Below are the code and all the weights of a small trained network. Each question names an input and a class and asks about switching units off, where a switched-off unit gives its printed mean instead of its output.

import numpy as np


def w(rows, s, z=0):
    codes = np.array(rows[::2]) - 128.0
    scale = np.full(codes.shape[1], s)
    scale[-1] = z or s
    return codes * scale


def norm(h):
    return h / np.sqrt((h * h).mean(-1, keepdims=True) + 1e-5)


def f(y):
    return np.maximum(y, 0)


def log_softmax(a):
    a = a - a.max(-1, keepdims=True)
    return a - np.log(np.exp(a).sum(-1, keepdims=True))


def net(x, mask):
    res = np.array(x, float).reshape(1, 8) / 4 @ E
    u = 0
    for l in range(2):
        y = f(norm(res) @ A[l][:, :-1].T + A[l][:, -1])
        res = res + np.where(mask[u : u + 11], y, B[l][:, -1]) @ B[l][:, :-1]
        u += 11
    return log_softmax(norm(res)[-1] @ U[:, :-1].T + U[:, -1])


A, B = {}, {}
E = w([
[1,175,52,199,132,116,195,54,81,137],'x0',
[126,128,130,129,133,129,129,129,132,129],'x1',
[128,129,127,128,127,126,127,125,131,131],'x2',
[129,126,126,129,124,126,127,127,128,126],'x3',
[130,127,126,130,125,124,126,124,125,130],'x4',
[123,253,215,90,92,117,105,50,88,39],'x5',
[32,129,207,229,52,126,46,174,79,199],'x6',
[131,136,128,127,128,134,128,132,126,134],'x7',
],0.005)
A[0] = w([
[102,48,81,182,129,129,130,217,136,225,106],'0.n0',
[143,119,206,132,89,126,98,192,164,143,103],'0.n1',
[125,180,184,115,129,135,121,85,113,84,156],'0.n2',
[56,138,70,147,126,134,145,73,122,121,154],'0.n3',
[90,142,195,179,94,117,95,174,110,184,153],'0.n4',
[144,2,46,151,199,143,172,161,152,164,170],'0.n5',
[196,113,133,86,121,131,84,139,137,129,116],'0.n6',
[137,109,74,142,138,165,145,126,140,176,62],'0.n7',
[204,102,136,72,138,133,107,128,149,103,155],'0.n8',
[85,152,72,169,128,112,209,71,117,129,80],'0.n9',
[44,141,120,203,103,108,116,100,82,166,4],'0.n10',
],0.0061,0.0034)
B[0] = w([
[141,78,157,132,226,154,164,76,141,54,237],'0.n0',
[140,108,77,45,133,111,77,58,79,152,191],'0.n1',
[142,129,189,97,115,106,131,118,126,74,207],'0.n2',
[94,173,109,156,164,135,186,105,124,145,217],'0.n3',
[100,110,158,175,104,172,88,120,97,116,227],'0.n4',
[111,192,130,96,39,105,99,181,100,172,254],'0.n5',
[83,138,147,192,133,134,172,158,142,123,184],'0.n6',
[125,166,132,132,112,108,133,155,87,121,161],'0.n7',
[109,132,167,224,105,108,195,154,162,121,204],'0.n8',
[187,89,114,86,144,137,2,105,87,128,212],'0.n9',
[120,147,164,159,100,129,176,205,214,117,205],'0.n10',
],0.0069,0.0068)
A[1] = w([
[148,157,85,150,77,125,130,180,183,192,71],'1.n0',
[164,158,140,67,140,85,130,116,97,111,135],'1.n1',
[111,31,107,175,189,170,99,110,137,168,96],'1.n2',
[128,114,149,138,105,162,14,128,117,147,143],'1.n3',
[132,147,2,81,111,116,108,131,116,197,9],'1.n4',
[68,155,150,132,121,136,142,81,87,106,116],'1.n5',
[172,139,116,99,162,147,164,179,128,162,72],'1.n6',
[150,145,70,69,178,132,91,8,93,90,1],'1.n7',
[129,40,116,185,162,160,112,114,151,143,107],'1.n8',
[146,62,155,86,132,158,29,119,83,121,87],'1.n9',
[118,176,29,90,158,148,118,124,73,150,70],'1.n10',
],0.0077,0.0035)
B[1] = w([
[88,70,55,90,97,108,96,160,117,185,184],'1.n0',
[133,117,105,161,172,155,161,151,151,175,208],'1.n1',
[161,128,99,140,245,186,201,154,121,133,209],'1.n2',
[167,143,94,77,107,109,87,97,86,133,237],'1.n3',
[201,203,255,209,203,102,87,126,55,133,189],'1.n4',
[124,123,56,141,89,127,121,155,154,154,254],'1.n5',
[100,103,112,153,81,76,91,114,135,139,173],'1.n6',
[59,45,77,60,107,118,145,104,196,177,215],'1.n7',
[150,118,43,102,187,134,168,121,152,111,196],'1.n8',
[179,71,143,38,140,128,85,102,135,106,219],'1.n9',
[168,195,202,127,155,82,127,99,110,156,210],'1.n10',
],0.0077,0.005)
U = w([
[140,70,65,123,52,70,172,249,164,175,192],'0',
[182,218,149,144,193,69,116,113,59,196,223],'1',
[205,169,211,135,123,114,228,133,200,9,140],'2',
[58,135,42,28,119,105,178,33,214,148,108],'3',
[221,33,82,64,215,192,95,142,98,97,150],'4',
[67,125,55,214,197,216,218,174,109,139,3],'5',
[180,113,189,40,29,139,28,81,74,74,105],'6',
[47,222,120,206,17,159,90,100,111,72,99],'7',
],0.012,0.0014)

Each question gives the input, the list of numbers given to net, and the class t.
The units are the neurons (one row each of A and B). Each row of codes is followed by its name. A weight is (code - 128) times the scale printed after its matrix; where a second scale follows, it is the last column's (A, B and U).
mask holds one flag per neuron, layer by layer. A switched-off neuron (its flag False) gives its mean, the last column of its row in B, instead of its output. The means were averaged over made-up inputs and are rounded, as every weight is.
A unit's drop is (log p(t) with every unit on - log p(t) with that unit switched off) / (log p(t) with every unit on - log p(t) with every unit switched off).
The circuit of an input: a set's keep is (log p(t) with only the set's units on - log p(t) with every unit switched off) / (log p(t) with every unit on - log p(t) with every unit switched off). Starting from the 12 units with the biggest drops (on a tie, the unit counted first), units are removed one at a time, each time the one whose removal leaves the highest keep (on an exact tie, the one counted first), for as long as the keep stays at least 0.8.
circuit, biggest first: the units of the circuit, biggest drop first
unit that matters most: the unit with the biggest drop
top k neurons: the k neurons with the biggest drops, biggest first
top k neurons in layer l: the k neurons of layer l with the biggest drops, biggest first
input [2,-8,3,-8,0,-7,7,3], class 5: unit that matters most => 0.n0
input [0,-4,2,0,-8,-6,-8,3], class 0: top 3 neurons in layer 0 => 0.n8; 0.n1; 0.n9
input [0,-5,2,4,-5,-4,2,-6], class 4: top 3 neurons => 0.n0; 0.n8; 0.n3
input [1,4,5,1,5,-7,-2,-4], class 1: circuit, biggest first => 0.n5; 1.n4
input [2,3,-8,-5,7,-7,-5,0], class 1: circuit, biggest first => 0.n5; 1.n4
input [0,5,1,-6,-1,-5,-1,-6], class 0: top 2 neurons in layer 0 => 0.n5; 0.n1
input [-7,-7,3,-5,-7,-4,-1,-6], class 0: top 2 neurons => 0.n5; 0.n8
input [7,7,3,-3,-5,1,1,2], class 7: top 3 neurons in layer 0 => 0.n0; 0.n10; 0.n9
input [-6,0,-7,-3,6,0,5,-6], class 4: top 2 neurons in layer 1 => 1.n2; 1.n8
input [2,-3,-5,-7,-5,4,1,-7], class 7: top 2 neurons in layer 0 => 0.n1; 0.n0
input [7,-4,-5,0,1,-8,-8,7], class 1: top 2 neurons => 0.n5; 1.n4
input [2,-7,-7,4,0,8,-7,5], class 3: top 2 neurons => 1.n7; 0.n10
input [0,2,-3,-3,-5,3,-6,-1], class 2: top 2 neurons in layer 0 => 0.n8; 0.n1
input [-3,7,-7,0,-5,-7,-7,-6], class 0: circuit, biggest first => 0.n5
input [-6,5,1,8,4,0,3,8], class 4: top 2 neurons in layer 1 => 1.n2; 1.n8
input [-5,1,-7,0,-4,1,-7,4], class 2: top 2 neurons in layer 1 => 1.n5; 1.n7
input [2,-4,3,3,2,-8,5,3], class 5: top 2 neurons => 0.n0; 0.n9
input [6,7,-8,7,-8,7,0,0], class 3: top 2 neurons in layer 1 => 1.n7; 1.n4
input [-4,8,0,8,-3,0,-3,5], class 0: top 2 neurons => 0.n0; 1.n0
input [3,7,8,-7,5,-6,-4,-4], class 1: unit that matters most => 0.n5
